Here is a tiny trained network, its code and every weight. The questions are about switching its units off for an input and a class, where a switched-off unit gives its printed mean instead of its output.

import numpy as np


def w(rows, s, z=0):
    codes = np.array(rows[::2]) - 128.0
    scale = np.full(codes.shape[1], s)
    scale[-1] = z or s
    return codes * scale


def norm(h):
    return h / np.sqrt((h * h).mean(-1, keepdims=True) + 1e-5)


def f(y):
    return y / 2 * (1 + np.tanh(0.7978845608 * (y + 0.044715 * y**3)))


def log_softmax(a):
    a = a - a.max(-1, keepdims=True)
    return a - np.log(np.exp(a).sum(-1, keepdims=True))


def net(x, mask):
    res = np.array(x, float).reshape(1, 3) / 4 @ E
    u = 0
    for l in range(4):
        y = f(norm(res) @ A[l][:, :-1].T + A[l][:, -1])
        res = res + np.where(mask[u : u + 5], y, B[l][:, -1]) @ B[l][:, :-1]
        u += 5
    return log_softmax(norm(res)[-1] @ U[:, :-1].T + U[:, -1])


A, B = {}, {}
E = w([
[64,148,113,87,221,251,96,38],'x0',
[100,153,40,170,182,19,111,194],'x1',
[186,118,78,2,141,88,175,104],'x2',
],0.0038)
A[0] = w([
[246,61,170,150,44,100,228,175,58],'0.n1',
[126,113,77,2,125,116,147,74,191],'0.n2',
[113,128,105,126,133,213,135,45,85],'0.n3',
[126,140,84,73,174,120,207,180,6],'0.n4',
[111,85,70,155,104,117,127,102,156],'0.n5',
],0.0047,0.0014)
B[0] = w([
[212,92,181,7,126,156,111,151,253],'0.n1',
[80,211,124,102,111,59,205,150,210],'0.n2',
[179,2,167,127,95,97,92,156,182],'0.n3',
[88,165,63,117,120,112,166,59,142],'0.n4',
[142,126,136,118,168,114,146,129,139],'0.n5',
],0.0048,0.0037)
A[1] = w([
[128,163,84,144,147,191,97,64,138],'1.n1',
[110,197,170,245,56,113,140,226,81],'1.n2',
[158,85,152,155,134,194,100,98,5],'1.n3',
[138,130,164,125,2,114,193,118,129],'1.n4',
[250,153,156,32,42,163,187,107,133],'1.n5',
],0.0048,0.0027)
B[1] = w([
[193,72,138,91,19,86,132,147,138],'1.n1',
[147,170,134,48,195,63,121,151,180],'1.n2',
[39,182,86,150,95,147,149,83,134],'1.n3',
[95,3,203,33,114,150,65,69,177],'1.n4',
[234,134,253,84,98,66,111,214,252],'1.n5',
],0.0045,0.0048)
A[2] = w([
[110,74,118,195,54,252,79,118,19],'2.n1',
[161,181,91,133,154,81,112,151,56],'2.n2',
[174,99,135,166,125,187,168,120,2],'2.n3',
[168,101,48,167,104,104,85,206,194],'2.n4',
[70,149,161,132,181,254,107,110,156],'2.n5',
],0.0056,0.0016)
B[2] = w([
[83,110,2,185,115,141,125,56,254],'2.n1',
[90,166,103,136,203,140,74,112,205],'2.n2',
[13,133,95,149,181,103,173,154,92],'2.n3',
[150,156,248,144,134,185,104,114,242],'2.n4',
[180,55,157,163,85,94,116,109,247],'2.n5',
],0.0057,0.002)
A[3] = w([
[83,155,162,178,32,143,158,90,128],'3.n1',
[40,47,136,215,120,199,159,100,112],'3.n2',
[142,46,164,63,133,163,122,90,213],'3.n3',
[213,149,117,169,198,64,42,215,227],'3.n4',
[205,42,191,77,3,122,104,187,248],'3.n5',
],0.0039,0.0012)
B[3] = w([
[164,204,116,169,177,75,149,117,127],'3.n1',
[181,188,95,166,44,93,37,108,152],'3.n2',
[217,152,166,40,112,31,114,181,170],'3.n3',
[101,37,212,124,99,186,174,90,211],'3.n4',
[222,149,95,53,3,36,116,71,254],'3.n5',
],0.0051,0.0056)
U = w([
[48,222,2,71,201,96,202,110,116],'0',
[117,145,67,148,79,214,179,210,3],'1',
[133,84,47,240,30,140,45,50,126],'2',
[230,112,191,10,34,59,135,142,175],'3',
[55,116,234,190,219,155,105,171,149],'4',
],0.008,0.0055)

Each question gives the input, the list of numbers given to net, and the class t.
The units are the neurons (one row each of A and B). Each row of codes is followed by its name. A weight is (code - 128) times the scale printed after its matrix; where a second scale follows, it is the last column's (A, B and U).
mask holds one flag per neuron, layer by layer. A switched-off neuron (its flag False) gives its mean, the last column of its row in B, instead of its output. The means were averaged over made-up inputs and are rounded, as every weight is.
A unit's drop is (log p(t) with every unit on - log p(t) with that unit switched off) / (log p(t) with every unit on - log p(t) with every unit switched off).
The circuit of an input: a set's keep is (log p(t) with only the set's units on - log p(t) with every unit switched off) / (log p(t) with every unit on - log p(t) with every unit switched off). Starting from the 12 units with the biggest drops (on a tie, the unit counted first), units are removed one at a time, each time the one whose removal leaves the highest keep (on an exact tie, the one counted first), for as long as the keep stays at least 0.8.
units of the circuit, in order: the units of the circuit, biggest drop first
unit that matters most: the unit with the biggest drop
k most important neurons: the k neurons with the biggest drops, biggest first
k most important neurons of layer l: the k neurons of layer l with the biggest drops, biggest first
drop when u is switched off: that unit's drop, to one decimal
input [1,-4,-3], class 2: unit that matters most	0.n1
input [7,1,5], class 0: units of the circuit, in order	[0.n1, 3.n5, 1.n5]
input [0,-1,-7], class 2: units of the circuit, in order	[1.n5, 3.n2]
input [-6,8,0], class 4: 2 most important neurons	[3.n5, 1.n5]
input [1,-8,-5], class 2: 2 most important neurons	[2.n1, 0.n1]
input [1,0,2], class 0: 2 most important neurons of layer 0	[0.n2, 0.n1]
input [0,6,1], class 4: 2 most important neurons	[3.n5, 2.n4]
input [5,-5,-2], class 2: 2 most important neurons	[0.n1, 2.n1]
input [3,1,1], class 0: 2 most important neurons of layer 2	[2.n5, 2.n4]
input [8,7,-5], class 2: 2 most important neurons of layer 1	[1.n5, 1.n2]
input [1,5,2], class 0: drop when 1.n5 is switched off	0.1
input [-1,1,-7], class 4: drop when 1.n2 is switched off	0.6
input [2,1,5], class 0: drop when 0.n1 is switched off	0.2
input [1,8,3], class 0: unit that matters most	1.n5
